Here is a tiny trained network, its code and every weight. The questions are about switching its units off for an input and a target symbol, where a switched-off unit gives its printed mean instead of its output.

import numpy as np


def w(rows, s, z=0):
    codes = np.array(rows[::2]) - 128.0
    scale = np.full(codes.shape[1], s)
    scale[-1] = z or s
    return codes * scale


def f(y):
    return y / 2 * (1 + np.tanh(0.7978845608 * (y + 0.044715 * y**3)))


def softmax(a):
    e = np.exp(a - a.max(-1, keepdims=True))
    return e / e.sum(-1, keepdims=True)


def log_softmax(a):
    a = a - a.max(-1, keepdims=True)
    return a - np.log(np.exp(a).sum(-1, keepdims=True))


def net(x, mask):
    ids = ['γδεθξπ'.index(c) for c in x.split()]
    T = len(ids)
    res = E[ids] + P[:T]
    r = res
    for j in range(2):
        rows = slice(4 * j, 4 * j + 4)
        q, k, v = (r @ M[0][rows].T for M in (Q, K, V))
        z = softmax(np.where(np.tri(T) > 0, q @ k.T / 4**0.5, -1e9)) @ v
        o = O[0][rows]
        res = res + np.where(mask[j], z, o[:, -1]) @ o[:, :-1]
    y = f(res @ A[0][:, :-1].T + A[0][:, -1])
    res = res + np.where(mask[2:10], y, B[0][:, -1]) @ B[0][:, :-1]
    return log_softmax(res[-1] @ U[:, :-1].T + U[:, -1])


Q, K, V, O, A, B = {}, {}, {}, {}, {}, {}
E = w([
[126,8,100,151],'γ',
[180,115,222,129],'δ',
[214,138,128,135],'ε',
[84,173,183,65],'θ',
[147,232,107,171],'ξ',
[165,156,158,40],'π',
],0.018)
P = w([
[2,14,12,64],'0',
[82,76,65,89],'1',
[89,109,74,114],'2',
[103,133,100,139],'3',
[123,153,122,158],'4',
[141,172,150,176],'5',
[159,193,152,195],'6',
[182,200,168,208],'7',
[194,226,165,223],'8',
[206,202,182,202],'9',
],0.0059)
Q[0] = w([
[58,147,168,164],'h1',
[228,130,173,133],'h1',
[98,33,40,188],'h1',
[157,167,146,82],'h1',
[117,122,112,145],'h2',
[89,162,185,196],'h2',
[69,192,4,50],'h2',
[139,67,151,206],'h2',
],0.02)
K[0] = w([
[84,130,74,137],'h1',
[199,211,119,137],'h1',
[172,26,112,85],'h1',
[127,172,151,147],'h1',
[105,122,139,134],'h2',
[157,75,154,129],'h2',
[76,123,142,5],'h2',
[107,121,145,213],'h2',
],0.022)
V[0] = w([
[146,109,179,249],'h1',
[159,157,40,134],'h1',
[180,61,107,115],'h1',
[157,161,143,69],'h1',
[134,62,76,66],'h2',
[180,144,128,60],'h2',
[108,89,189,83],'h2',
[149,109,95,87],'h2',
],0.012)
O[0] = w([
[232,35,96,188,163],'h1',
[176,232,6,96,80],'h1',
[184,149,156,13,123],'h1',
[22,107,122,97,223],'h1',
[210,105,115,255,135],'h2',
[195,75,66,67,253],'h2',
[168,40,228,117,245],'h2',
[176,113,84,163,150],'h2',
],0.0082,0.0042)
A[0] = w([
[144,178,136,127,8],'n1',
[130,222,214,148,122],'n2',
[152,128,133,238,241],'n3',
[133,253,85,153,1],'n4',
[14,79,119,177,11],'n5',
[167,169,66,138,249],'n6',
[177,179,155,144,132],'n7',
[99,44,128,153,135],'n8',
],0.011,0.0031)
B[0] = w([
[178,117,96,154,121],'n1',
[173,110,28,73,181],'n2',
[105,99,105,21,251],'n3',
[181,29,184,60,193],'n4',
[137,47,137,249,147],'n5',
[17,255,186,169,235],'n6',
[153,123,115,222,175],'n7',
[202,155,41,132,254],'n8',
],0.011,0.0064)
U = w([
[175,182,117,152,243],'γ',
[122,78,153,168,110],'δ',
[231,113,254,152,119],'ε',
[186,127,41,118,119],'θ',
[159,132,129,120,3],'ξ',
[102,113,149,57,183],'π',
],0.0069,0.0036)

Each question gives the input, a string of symbols that net reads in full, and the target symbol t.
The units are the heads (4 rows each of Q, K, V and O) and the neurons (one row each of A and B). Each row of codes is followed by its name. A weight is (code - 128) times the scale printed after its matrix; where a second scale follows, it is the last column's (O, A, B and U).
mask holds one flag per unit, heads first, then neurons. A switched-off unit (its flag False) gives its mean, the last column of its rows in O or B, instead of its output. The means were averaged over made-up inputs and are rounded, as every weight is.
A unit's drop is (log p(t) with every unit on - log p(t) with that unit switched off) / (log p(t) with every unit on - log p(t) with every unit switched off).
The circuit of an input: a set's keep is (log p(t) with only the set's units on - log p(t) with every unit switched off) / (log p(t) with every unit on - log p(t) with every unit switched off). Starting from all 10 units, units are removed one at a time, each time the one whose removal leaves the highest keep (on an exact tie, the one counted first), for as long as the keep stays at least 0.8.
units of the circuit, in order: the units of the circuit, biggest drop first
k most important neurons: the k neurons with the biggest drops, biggest first
heads that matter: for each layer, one digit per head in row order, 1 if its drop is at least 0.15 and else 0, layers parted by /
drop of u: that unit's drop, to one decimal
input γ δ δ δ π δ π δ, target π: units of the circuit, in order -> (h2; h1)
input δ δ δ π δ γ δ, target θ: 4 most important neurons -> (n8; n3; n2; n6)
input δ δ ξ ε π δ π π π δ, target γ: units of the circuit, in order -> (h1)
input ε γ δ δ π γ π δ γ δ, target θ: units of the circuit, in order -> (n2; h2)
input δ π π θ δ π π ε δ, target γ: units of the circuit, in order -> (h2; n4)
input π δ δ δ π, target ε: heads that matter -> 01
input δ δ θ, target δ: 2 most important neurons -> (n5; n3)
input γ δ δ δ δ δ δ θ, target δ: units of the circuit, in order -> (h1; n5)
input δ ξ π θ, target γ: 3 most important neurons -> (n3; n6; n4)
input δ ε γ ε ξ π π γ, target γ: units of the circuit, in order -> (h2; n3; n4)
input δ ξ ε ε π, target γ: units of the circuit, in order -> (h1; n6)
input π δ π δ γ ξ δ δ, target π: heads that matter -> 01
input δ δ π δ δ ξ, target π: heads that matter -> 10
input δ π δ δ δ ε π δ θ δ, target δ: heads that matter -> 11
input π π ξ π θ, target γ: most important neuron -> (n6)
input π δ δ δ δ δ δ ξ δ γ, target π: heads that matter -> 11
input ε θ δ δ δ δ ξ δ ξ ε, target π: heads that matter -> 01
input δ γ ε, target γ: heads that matter -> 10
input δ π δ θ ξ, target π: drop of n3 -> 2.1
input γ π ε, target γ: drop of h1 -> 0.3
input γ δ γ δ π π δ γ, target ε: drop of n8 -> 0.2
input γ ξ δ δ ε γ π δ γ, target ε: drop of h2 -> -0.4
input δ δ γ ε δ γ ξ ε, target π: most important neuron -> (n4)
